Here is a tiny trained network, its code and every weight. The questions are about switching its units off for an input and a class, where a switched-off unit gives its printed mean instead of its output.

import numpy as np


def w(rows, s, z=0):
    codes = np.array(rows[::2]) - 128.0
    scale = np.full(codes.shape[1], s)
    scale[-1] = z or s
    return codes * scale


def norm(h):
    return h / np.sqrt((h * h).mean(-1, keepdims=True) + 1e-5)


def f(y):
    return y / 2 * (1 + np.tanh(0.7978845608 * (y + 0.044715 * y**3)))


def log_softmax(a):
    a = a - a.max(-1, keepdims=True)
    return a - np.log(np.exp(a).sum(-1, keepdims=True))


def net(x, mask):
    res = np.array(x, float).reshape(1, 8) / 4 @ E
    u = 0
    for l in range(2):
        y = f(norm(res) @ A[l][:, :-1].T + A[l][:, -1])
        res = res + np.where(mask[u : u + 7], y, B[l][:, -1]) @ B[l][:, :-1]
        u += 7
    return log_softmax(norm(res)[-1] @ U[:, :-1].T + U[:, -1])


A, B = {}, {}
E = w([
[22,94,174,150,129],'x0',
[120,2,96,149,234],'x1',
[133,130,131,132,127],'x2',
[130,110,136,140,115],'x3',
[129,123,130,129,126],'x4',
[118,128,115,126,126],'x5',
[124,131,125,132,127],'x6',
[231,160,78,91,131],'x7',
],0.0069)
A[0] = w([
[67,198,166,173,41,253],'0.n1',
[130,77,98,115,62,46],'0.n2',
[226,251,148,111,102,208],'0.n3',
[122,50,133,142,163,116],'0.n4',
[153,105,65,121,175,62],'0.n5',
[166,31,84,142,250,101],'0.n6',
[78,60,142,159,254,182],'0.n7',
],0.0054,0.0032)
B[0] = w([
[158,71,119,14,179,239],'0.n1',
[108,193,115,106,102,109],'0.n2',
[88,96,105,130,76,254],'0.n3',
[156,174,89,155,116,161],'0.n4',
[146,136,117,138,214,138],'0.n5',
[129,177,151,175,201,226],'0.n6',
[200,160,75,212,3,235],'0.n7',
],0.0058,0.005)
A[1] = w([
[2,231,220,134,111,196],'1.n1',
[144,176,124,5,102,27],'1.n2',
[96,110,130,97,66,245],'1.n3',
[75,205,80,67,188,3],'1.n4',
[113,73,113,47,84,203],'1.n5',
[107,134,99,216,168,168],'1.n6',
[73,81,84,216,118,35],'1.n7',
],0.0063,0.0026)
B[1] = w([
[86,41,82,96,254,202],'1.n1',
[129,130,159,219,23,224],'1.n2',
[118,160,215,68,171,242],'1.n3',
[153,52,127,93,81,106],'1.n4',
[138,143,198,42,106,251],'1.n5',
[98,128,152,184,116,220],'1.n6',
[116,126,106,163,41,176],'1.n7',
],0.007,0.0034)
U = w([
[100,153,195,32,71,245],'0',
[144,154,72,249,123,189],'1',
[188,228,103,87,41,2],'2',
[200,124,54,119,239,101],'3',
[7,104,181,58,188,83],'4',
[8,63,131,212,108,58],'5',
],0.012,0.0027)

Each question gives the input, the list of numbers given to net, and the class t.
The units are the neurons (one row each of A and B). Each row of codes is followed by its name. A weight is (code - 128) times the scale printed after its matrix; where a second scale follows, it is the last column's (A, B and U).
mask holds one flag per neuron, layer by layer. A switched-off neuron (its flag False) gives its mean, the last column of its row in B, instead of its output. The means were averaged over made-up inputs and are rounded, as every weight is.
A unit's drop is (log p(t) with every unit on - log p(t) with that unit switched off) / (log p(t) with every unit on - log p(t) with every unit switched off).
The circuit of an input: a set's keep is (log p(t) with only the set's units on - log p(t) with every unit switched off) / (log p(t) with every unit on - log p(t) with every unit switched off). Starting from the 12 units with the biggest drops (on a tie, the unit counted first), units are removed one at a time, each time the one whose removal leaves the highest keep (on an exact tie, the one counted first), for as long as the keep stays at least 0.8.
circuit, biggest first: the units of the circuit, biggest drop first
most important unit: the unit with the biggest drop
top k neurons: the k neurons with the biggest drops, biggest first
top k neurons in layer l: the k neurons of layer l with the biggest drops, biggest first
drop of u: that unit's drop, to one decimal
input [2,-7,0,-6,5,8,1,7], class 0: most important unit : 0.n7
input [-6,0,5,-4,4,-1,1,-8], class 0: top 2 neurons in layer 0 : 0.n6, 0.n1
input [1,5,6,2,-5,3,0,5], class 1: circuit, biggest first : 0.n1, 0.n7
input [7,6,-4,-4,-7,-6,2,7], class 1: circuit, biggest first : 0.n7, 0.n1
input [2,-3,8,-6,8,-2,0,8], class 0: top 3 neurons in layer 0 : 0.n7, 0.n3, 0.n6
input [1,5,-5,1,4,4,-1,6], class 1: circuit, biggest first : 0.n1, 0.n7
input [5,-2,3,8,4,7,-8,-7], class 4: circuit, biggest first : 1.n1, 0.n1, 1.n2
input [1,0,1,1,7,7,-8,-6], class 4: top 3 neurons in layer 0 : 0.n1, 0.n3, 0.n6
input [5,1,2,-6,0,-2,1,1], class 1: top 3 neurons : 0.n7, 0.n3, 1.n5
input [-8,-1,6,1,1,0,1,-2], class 0: top 3 neurons : 0.n6, 0.n3, 0.n7
input [-5,0,7,1,-2,5,-8,-1], class 0: top 4 neurons in layer 0 : 0.n6, 0.n3, 0.n7, 0.n4
input [8,0,6,7,6,4,4,-1], class 4: circuit, biggest first : 1.n2, 1.n1
input [6,1,7,3,1,2,-2,8], class 1: top 2 neurons : 0.n1, 1.n1
input [1,-1,5,2,-6,-2,7,-7], class 4: top 2 neurons : 1.n1, 0.n1
input [6,-7,8,-2,1,5,-6,-1], class 4: top neuron in layer 0 : 0.n7
input [-7,3,-4,-5,1,-4,2,-4], class 1: top 2 neurons in layer 0 : 0.n1, 0.n7
input [-2,-4,-7,-1,0,2,-3,-1], class 0: drop of 0.n7 : 0.1
input [2,-6,-1,6,-5,-2,2,-5], class 4: drop of 1.n1 : 0.5
input [0,4,-2,0,1,-2,-1,0], class 1: drop of 0.n6 : 0.0
